Here is a tiny trained network, its code and every weight. The questions are about switching its units off for an input and a target symbol, where a switched-off unit gives its printed mean instead of its output.

import numpy as np


def w(rows, s, z=0):
    codes = np.array(rows[::2]) - 128.0
    scale = np.full(codes.shape[1], s)
    scale[-1] = z or s
    return codes * scale


def f(y):
    return y / 2 * (1 + np.tanh(0.7978845608 * (y + 0.044715 * y**3)))


def softmax(a):
    e = np.exp(a - a.max(-1, keepdims=True))
    return e / e.sum(-1, keepdims=True)


def log_softmax(a):
    a = a - a.max(-1, keepdims=True)
    return a - np.log(np.exp(a).sum(-1, keepdims=True))


def net(x, mask):
    ids = ['αγδζηλμπτψω'.index(c) for c in x.split()]
    T = len(ids)
    res = E[ids] + P[:T]
    u = 0
    for l in range(3):
        q, k, v = (res @ M[l].T for M in (Q, K, V))
        z = softmax(np.where(np.tri(T) > 0, q @ k.T / 2**0.5, -1e9)) @ v
        res = res + np.where(mask[u], z, O[l][:, -1]) @ O[l][:, :-1]
        u += 1
        y = f(res @ A[l][:, :-1].T + A[l][:, -1])
        res = res + np.where(mask[u : u + 4], y, B[l][:, -1]) @ B[l][:, :-1]
        u += 4
    return log_softmax(res[-1] @ U[:, :-1].T + U[:, -1])


Q, K, V, O, A, B = {}, {}, {}, {}, {}, {}
E = w([
[84,185,40,117,99,88,201,186,183],'α',
[93,162,195,135,197,118,123,121,205],'γ',
[107,68,134,146,193,49,163,122,82],'δ',
[190,114,145,134,200,78,108,51,95],'ζ',
[162,146,76,69,102,120,159,172,56],'η',
[181,174,89,112,155,125,104,70,171],'λ',
[111,206,78,177,139,85,93,135,170],'μ',
[62,179,178,158,75,107,156,192,109],'π',
[154,6,37,158,57,120,81,152,51],'τ',
[109,200,86,99,135,210,107,190,104],'ψ',
[136,179,137,135,77,92,39,86,107],'ω',
],0.015)
P = w([
[150,135,119,184,164,143,152,140,58],'0',
[254,88,147,59,121,72,63,153,200],'1',
[25,140,101,82,217,109,101,69,64],'2',
[228,74,145,89,102,132,42,202,140],'3',
[190,236,84,247,101,172,227,94,76],'4',
[202,64,163,80,138,155,40,206,148],'5',
[63,160,70,99,155,127,85,83,2],'6',
[193,35,170,95,151,169,34,206,136],'7',
],0.0082)
Q[0] = w([
[254,140,116,253,98,173,211,130,161],'L0H1',
[61,159,29,150,122,132,147,53,67],'L0H1',
],0.0089)
K[0] = w([
[14,91,76,1,178,85,73,88,141],'L0H1',
[124,183,61,183,122,173,209,30,62],'L0H1',
],0.0077)
V[0] = w([
[152,131,174,3,55,191,138,123,106],'L0H1',
[152,83,134,93,158,73,189,13,221],'L0H1',
],0.0062)
O[0] = w([
[144,160,187,106,49,124,91,247,106,1],'L0H1',
[124,85,178,203,254,191,113,250,204,35],'L0H1',
],0.0096,0.0048)
A[0] = w([
[128,133,178,108,86,63,115,116,89,247],'L0N1',
[133,111,76,207,147,77,192,76,49,84],'L0N2',
[253,79,182,113,174,155,115,149,63,62],'L0N3',
[160,82,60,117,102,165,91,187,125,117],'L0N4',
],0.0066,0.0013)
B[0] = w([
[169,176,205,180,122,59,152,98,89,162],'L0N1',
[1,162,182,128,119,209,166,169,146,253],'L0N2',
[59,61,75,101,234,49,197,125,134,146],'L0N3',
[154,47,71,55,41,140,80,143,92,168],'L0N4',
],0.0074)
Q[1] = w([
[185,102,125,125,112,121,173,180,177],'L1H1',
[164,133,155,185,153,253,171,162,100],'L1H1',
],0.0071)
K[1] = w([
[146,17,106,56,180,20,17,169,117],'L1H1',
[35,227,172,87,205,1,71,106,130],'L1H1',
],0.0056)
V[1] = w([
[116,117,151,174,128,137,2,89,107],'L1H1',
[134,189,235,198,163,103,75,91,114],'L1H1',
],0.0067)
O[1] = w([
[57,146,125,1,217,74,51,52,200,103],'L1H1',
[67,87,157,85,77,82,59,83,69,2],'L1H1',
],0.0084,0.0047)
A[1] = w([
[116,192,144,163,152,23,138,132,142,215],'L1N1',
[255,94,114,112,171,124,78,138,106,167],'L1N2',
[149,138,65,107,72,78,62,96,202,252],'L1N3',
[43,151,98,131,100,188,213,128,83,51],'L1N4',
],0.007,0.0016)
B[1] = w([
[255,142,146,91,155,128,74,219,89,187],'L1N1',
[116,208,234,42,102,86,104,36,177,190],'L1N2',
[187,143,108,138,159,240,108,120,86,195],'L1N3',
[134,80,193,112,148,103,109,49,133,254],'L1N4',
],0.0079,0.0091)
Q[2] = w([
[253,121,139,110,11,69,123,145,210],'L2H1',
[128,243,121,162,103,133,140,114,86],'L2H1',
],0.0047)
K[2] = w([
[175,121,105,1,153,181,147,149,174],'L2H1',
[84,65,165,155,85,214,103,132,102],'L2H1',
],0.0055)
V[2] = w([
[146,183,122,99,205,137,153,130,87],'L2H1',
[118,2,106,115,124,167,115,101,27],'L2H1',
],0.0069)
O[2] = w([
[107,253,121,137,159,90,114,185,81,253],'L2H1',
[164,73,141,60,110,115,178,192,148,168],'L2H1',
],0.011,0.0033)
A[2] = w([
[138,161,152,120,97,110,117,86,164,108],'L2N1',
[84,152,231,94,96,101,108,58,183,190],'L2N2',
[195,172,155,87,153,121,162,66,100,3],'L2N3',
[112,137,191,40,91,141,2,94,184,44],'L2N4',
],0.0063,0.0021)
B[2] = w([
[82,30,184,130,79,137,86,143,206,175],'L2N1',
[116,60,157,153,95,199,162,114,252,240],'L2N2',
[53,74,62,156,60,95,49,86,181,255],'L2N3',
[105,164,217,184,125,254,179,153,66,221],'L2N4',
],0.0063,0.0054)
U = w([
[172,151,64,209,109,182,229,141,91,186],'α',
[121,102,171,125,152,162,133,218,150,143],'γ',
[109,110,114,119,175,79,136,207,86,253],'δ',
[140,101,128,108,168,41,80,116,128,150],'ζ',
[96,182,81,83,14,9,122,102,141,15],'η',
[67,115,102,142,120,198,128,78,196,17],'λ',
[184,118,64,149,170,145,66,120,89,248],'μ',
[157,154,150,140,79,52,156,172,73,166],'π',
[253,82,119,59,115,139,169,101,189,176],'τ',
[78,195,136,48,88,170,131,180,91,94],'ψ',
[175,109,182,153,71,138,93,123,135,20],'ω',
],0.006,0.003)

Each question gives the input, a string of symbols that net reads in full, and the target symbol t.
The units are the heads (2 rows each of Q, K, V and O) and the neurons (one row each of A and B). Each row of codes is followed by its name. A weight is (code - 128) times the scale printed after its matrix; where a second scale follows, it is the last column's (O, A, B and U).
mask holds one flag per unit, layer by layer, with each layer's heads first. A switched-off unit (its flag False) gives its mean, the last column of its rows in O or B, instead of its output. The means were averaged over made-up inputs and are rounded, as every weight is.
A unit's drop is (log p(t) with every unit on - log p(t) with that unit switched off) / (log p(t) with every unit on - log p(t) with every unit switched off).
unit that matters most: the unit with the biggest drop
top k neurons: the k neurons with the biggest drops, biggest first
top k neurons in layer l: the k neurons of layer l with the biggest drops, biggest first
input τ α λ, target τ: unit that matters most => L2H1
input γ α μ α α, target λ: top 3 neurons => L1N4; L0N2; L2N2
input ψ μ μ μ μ α ζ, target λ: top 3 neurons => L0N2; L2N2; L1N4
input μ τ ω, target λ: top 2 neurons in layer 1 => L1N3; L1N4
input ζ π δ α, target α: top 3 neurons in layer 0 => L0N2; L0N4; L0N1
input τ ψ μ τ ψ ζ τ, target η: top 2 neurons in layer 0 => L0N1; L0N4
input τ α η, target τ: top 2 neurons in layer 0 => L0N2; L0N4
input μ μ μ η, target η: top 2 neurons in layer 1 => L1N2; L1N3
input α μ τ τ, target τ: top 2 neurons => L0N4; L0N3
input ω η ζ, target ψ: top 4 neurons => L2N4; L0N2; L1N4; L1N1
input ψ μ ω τ μ μ δ, target λ: top 4 neurons => L0N2; L1N4; L2N2; L0N1
input μ μ μ, target λ: top 4 neurons => L0N2; L2N2; L1N4; L1N3
input μ λ ψ ω τ δ, target δ: top 2 neurons => L0N3; L1N4
input ζ τ η μ τ γ τ, target τ: top 3 neurons in layer 1 => L1N1; L1N4; L1N2
input ω τ μ μ η, target λ: unit that matters most => L0N2
input μ μ α, target λ: top 2 neurons => L0N2; L1N4
input μ η τ μ μ ω τ, target λ: top 2 neurons => L0N2; L1N4
input μ μ ψ μ ψ μ ω, target η: top 2 neurons => L2N3; L0N1
input ζ ζ τ η η μ η, target π: top 2 neurons in layer 1 => L1N2; L1N3
input τ α α δ, target δ: unit that matters most => L0N3
input ψ μ μ, target η: top 2 neurons => L2N3; L0N1
input τ μ μ ψ μ ψ μ, target λ: top 3 neurons => L0N2; L1N4; L2N2
input τ μ α, target τ: top 2 neurons => L0N2; L1N4
input ψ ζ μ η α ψ π, target α: top 2 neurons => L0N2; L1N2
input ψ τ τ π ω α ω μ, target μ: top 2 neurons in layer 0 => L0N2; L0N4
input μ ω ψ ψ μ, target η: top 2 neurons in layer 2 => L2N3; L2N4
input μ μ μ η π, target λ: top neuron in layer 1 => L1N4
